Here is a tiny trained network, its code and every weight. The questions are about switching its units off for an input and a class, where a switched-off unit gives its printed mean instead of its output.

import numpy as np


def w(rows, s, z=0):
    codes = np.array(rows[::2]) - 128.0
    scale = np.full(codes.shape[1], s)
    scale[-1] = z or s
    return codes * scale


def f(y):
    return np.maximum(y, 0)


def log_softmax(a):
    a = a - a.max(-1, keepdims=True)
    return a - np.log(np.exp(a).sum(-1, keepdims=True))


def net(x, mask):
    res = np.array(x, float).reshape(1, 6) / 4 @ E
    y = f(res @ A[0][:, :-1].T + A[0][:, -1])
    res = res + np.where(mask, y, B[0][:, -1]) @ B[0][:, :-1]
    return log_softmax(res[-1] @ U[:, :-1].T + U[:, -1])


A, B = {}, {}
E = w([
[183,189,47,171],'x0',
[120,169,182,96],'x1',
[140,200,133,48],'x2',
[70,133,2,83],'x3',
[46,138,196,220],'x4',
[101,49,116,71],'x5',
],0.0074)
A[0] = w([
[118,180,84,141,89],'neuron 1',
[93,76,120,81,94],'neuron 2',
[163,132,119,87,240],'neuron 3',
[140,126,186,90,148],'neuron 4',
[105,104,153,158,89],'neuron 5',
[173,200,93,125,65],'neuron 6',
[113,70,170,173,104],'neuron 7',
[106,78,81,92,103],'neuron 8',
[173,202,103,133,97],'neuron 9',
[119,114,119,120,85],'neuron 10',
[124,80,189,158,70],'neuron 11',
[194,111,123,115,127],'neuron 12',
[176,201,79,119,66],'neuron 13',
[70,118,108,75,54],'neuron 14',
[102,206,196,99,36],'neuron 15',
[87,109,39,160,119],'neuron 16',
[113,167,154,92,90],'neuron 17',
[151,119,133,176,108],'neuron 18',
[157,66,101,70,139],'neuron 19',
[77,141,113,119,78],'neuron 20',
[114,97,135,241,37],'neuron 21',
[94,233,209,80,8],'neuron 22',
[166,116,139,122,123],'neuron 23',
[86,50,123,122,54],'neuron 24',
[101,147,74,159,54],'neuron 25',
[28,70,50,33,45],'neuron 26',
[74,56,149,88,14],'neuron 27',
[82,137,104,158,61],'neuron 28',
[99,88,171,227,1],'neuron 29',
[110,161,209,106,65],'neuron 30',
[162,217,84,153,113],'neuron 31',
[105,173,47,193,82],'neuron 32',
[56,136,6,130,71],'neuron 33',
[161,127,117,135,140],'neuron 34',
],0.012,0.0046)
B[0] = w([
[148,130,114,77,170],'neuron 1',
[111,124,86,184,190],'neuron 2',
[170,59,129,172,217],'neuron 3',
[68,107,173,158,193],'neuron 4',
[167,155,127,143,168],'neuron 5',
[158,118,76,94,186],'neuron 6',
[187,148,123,175,205],'neuron 7',
[72,147,82,134,195],'neuron 8',
[159,131,73,103,189],'neuron 9',
[117,138,127,139,136],'neuron 10',
[180,168,120,168,196],'neuron 11',
[167,86,141,154,172],'neuron 12',
[177,109,73,101,197],'neuron 13',
[109,75,99,149,175],'neuron 14',
[80,204,133,135,176],'neuron 15',
[103,106,205,99,207],'neuron 16',
[138,181,121,129,160],'neuron 17',
[146,118,107,84,161],'neuron 18',
[117,62,106,188,212],'neuron 19',
[149,87,154,114,149],'neuron 20',
[210,116,232,83,200],'neuron 21',
[91,250,120,124,191],'neuron 22',
[119,91,150,131,151],'neuron 23',
[143,200,57,124,184],'neuron 24',
[109,114,154,71,161],'neuron 25',
[15,97,27,209,254],'neuron 26',
[138,191,40,165,190],'neuron 27',
[154,85,173,90,150],'neuron 28',
[232,138,193,155,205],'neuron 29',
[65,135,169,141,182],'neuron 30',
[143,144,84,71,206],'neuron 31',
[128,114,185,21,197],'neuron 32',
[42,102,149,78,229],'neuron 33',
[151,107,114,142,154],'neuron 34',
],0.026,0.008)
U = w([
[171,19,154,93,203],'0',
[112,197,225,117,144],'1',
[205,90,95,28,141],'2',
[117,52,106,145,126],'3',
[215,18,172,138,167],'4',
[158,92,156,83,11],'5',
[254,116,222,139,107],'6',
[104,37,215,29,91],'7',
],0.0057,0.011)

Each question gives the input, the list of numbers given to net, and the class t.
The units are the neurons (one row each of A and B). Each row of codes is followed by its name. A weight is (code - 128) times the scale printed after its matrix; where a second scale follows, it is the last column's (A, B and U).
mask holds one flag per neuron, in row order. A switched-off neuron (its flag False) gives its mean, the last column of its row in B, instead of its output. The means were averaged over made-up inputs and are rounded, as every weight is.
A unit's drop is (log p(t) with every unit on - log p(t) with that unit switched off) / (log p(t) with every unit on - log p(t) with every unit switched off).
The circuit of an input: a set's keep is (log p(t) with only the set's units on - log p(t) with every unit switched off) / (log p(t) with every unit on - log p(t) with every unit switched off). Starting from the 12 units with the biggest drops (on a tie, the unit counted first), units are removed one at a time, each time the one whose removal leaves the highest keep (on an exact tie, the one counted first), for as long as the keep stays at least 0.8.
units of the circuit, in order: the units of the circuit, biggest drop first
most important unit: the unit with the biggest drop
top k neurons: the k neurons with the biggest drops, biggest first
drop when u is switched off: that unit's drop, to one decimal
input [-5,3,-8,1,5,7], class 6: most important unit	neuron 29
input [2,4,1,-6,5,-5], class 1: top 2 neurons	neuron 22; neuron 15
input [2,6,-7,7,5,5], class 7: units of the circuit, in order	neuron 16; neuron 33
input [-7,-1,-5,8,7,-5], class 6: units of the circuit, in order	neuron 29; neuron 21
input [3,-3,4,7,7,6], class 7: top 3 neurons	neuron 33; neuron 16; neuron 32
input [7,-6,5,4,-7,4], class 3: top 2 neurons	neuron 26; neuron 19
input [-6,6,4,-8,-7,6], class 1: top 2 neurons	neuron 22; neuron 26
input [5,2,0,-8,0,-4], class 2: top 4 neurons	neuron 31; neuron 9; neuron 18; neuron 6
input [-5,1,1,1,8,-3], class 1: top 4 neurons	neuron 22; neuron 15; neuron 30; neuron 3
input [0,4,0,0,0,-7], class 2: top 2 neurons	neuron 31; neuron 9
input [-4,-4,7,0,-5,-1], class 3: top 2 neurons	neuron 21; neuron 29
input [6,6,0,7,2,-3], class 2: drop when neuron 24 is switched off	-0.2
input [4,-6,6,3,5,-3], class 7: drop when neuron 27 is switched off	0.2
input [-6,6,-4,-1,7,3], class 6: units of the circuit, in order	neuron 29
input [4,1,7,-5,0,-4], class 2: drop when neuron 9 is switched off	0.2
input [2,-1,-4,7,2,-7], class 7: drop when neuron 1 is switched off	0.0
